Below is a small trained network, with its code and all its weights. Each question gives an input and a class and asks what happens when units are switched off, that is, made to give their printed mean instead of their output.

import numpy as np


def w(rows, s, z=0):
    codes = np.array(rows[::2]) - 128.0
    scale = np.full(codes.shape[1], s)
    scale[-1] = z or s
    return codes * scale


def f(y):
    return y / 2 * (1 + np.tanh(0.7978845608 * (y + 0.044715 * y**3)))


def log_softmax(a):
    a = a - a.max(-1, keepdims=True)
    return a - np.log(np.exp(a).sum(-1, keepdims=True))


def net(x, mask):
    res = np.array(x, float).reshape(1, 2) / 4 @ E
    y = f(res @ A[0][:, :-1].T + A[0][:, -1])
    res = res + np.where(mask, y, B[0][:, -1]) @ B[0][:, :-1]
    return log_softmax(res[-1] @ U[:, :-1].T + U[:, -1])


A, B = {}, {}
E = w([
[129,133,142,121,253,79,136,44],'x0',
[68,157,114,145,106,183,166,98],'x1',
],0.024)
A[0] = w([
[140,94,98,178,99,98,95,109,116],'n0',
[184,107,138,106,150,62,117,169,152],'n1',
[93,161,133,104,5,184,142,193,188],'n2',
[186,138,116,109,103,118,137,158,254],'n3',
[134,106,95,154,93,142,99,121,174],'n4',
[159,98,118,111,96,80,97,211,156],'n5',
[93,152,103,105,140,141,146,75,119],'n6',
[164,82,143,152,103,138,129,169,163],'n7',
],0.021,0.0067)
B[0] = w([
[149,125,150,108,78,210,24,139,139],'n0',
[106,11,47,134,124,98,116,96,193],'n1',
[137,173,16,106,110,113,160,90,254],'n2',
[178,198,126,243,110,158,161,112,170],'n3',
[253,172,163,119,55,116,86,108,159],'n4',
[93,89,191,125,137,134,145,131,193],'n5',
[136,134,189,158,115,133,143,159,165],'n6',
[142,141,89,98,138,152,91,122,171],'n7',
],0.026,0.046)
U = w([
[133,152,156,177,101,191,137,151,41],'0',
[122,117,93,58,111,150,107,160,4],'1',
[115,66,134,146,152,109,124,122,255],'2',
[150,117,14,55,109,101,115,107,199],'3',
[125,96,149,41,82,176,73,168,8],'4',
[33,139,124,150,46,255,179,192,168],'5',
[166,162,195,118,177,93,141,138,123],'6',
[96,102,107,76,97,197,65,188,9],'7',
],0.014,0.0043)

Each question gives the input, the list of numbers given to net, and the class t.
The units are the neurons (one row each of A and B). Each row of codes is followed by its name. A weight is (code - 128) times the scale printed after its matrix; where a second scale follows, it is the last column's (A, B and U).
mask holds one flag per neuron, in row order. A switched-off neuron (its flag False) gives its mean, the last column of its row in B, instead of its output. The means were averaged over made-up inputs and are rounded, as every weight is.
A unit's drop is (log p(t) with every unit on - log p(t) with that unit switched off) / (log p(t) with every unit on - log p(t) with every unit switched off).
k most important neurons: the k neurons with the biggest drops, biggest first
drop of u: that unit's drop, to one decimal
input [3,1], class 6: 2 most important neurons -> [n2, n1]
input [5,6], class 0: most important neuron -> [n1]
input [-3,-8], class 2: 3 most important neurons -> [n5, n2, n1]
input [-1,-8], class 2: 2 most important neurons -> [n2, n5]
input [4,3], class 6: 3 most important neurons -> [n2, n1, n3]
input [-1,-6], class 2: 3 most important neurons -> [n2, n5, n1]
input [3,2], class 6: 3 most important neurons -> [n2, n1, n3]
input [1,1], class 6: 3 most important neurons -> [n2, n1, n3]
input [4,-7], class 2: 2 most important neurons -> [n2, n7]
input [7,8], class 6: drop of n1 -> 0.1
input [4,-8], class 2: drop of n2 -> 1.1
input [1,5], class 5: drop of n4 -> 0.1
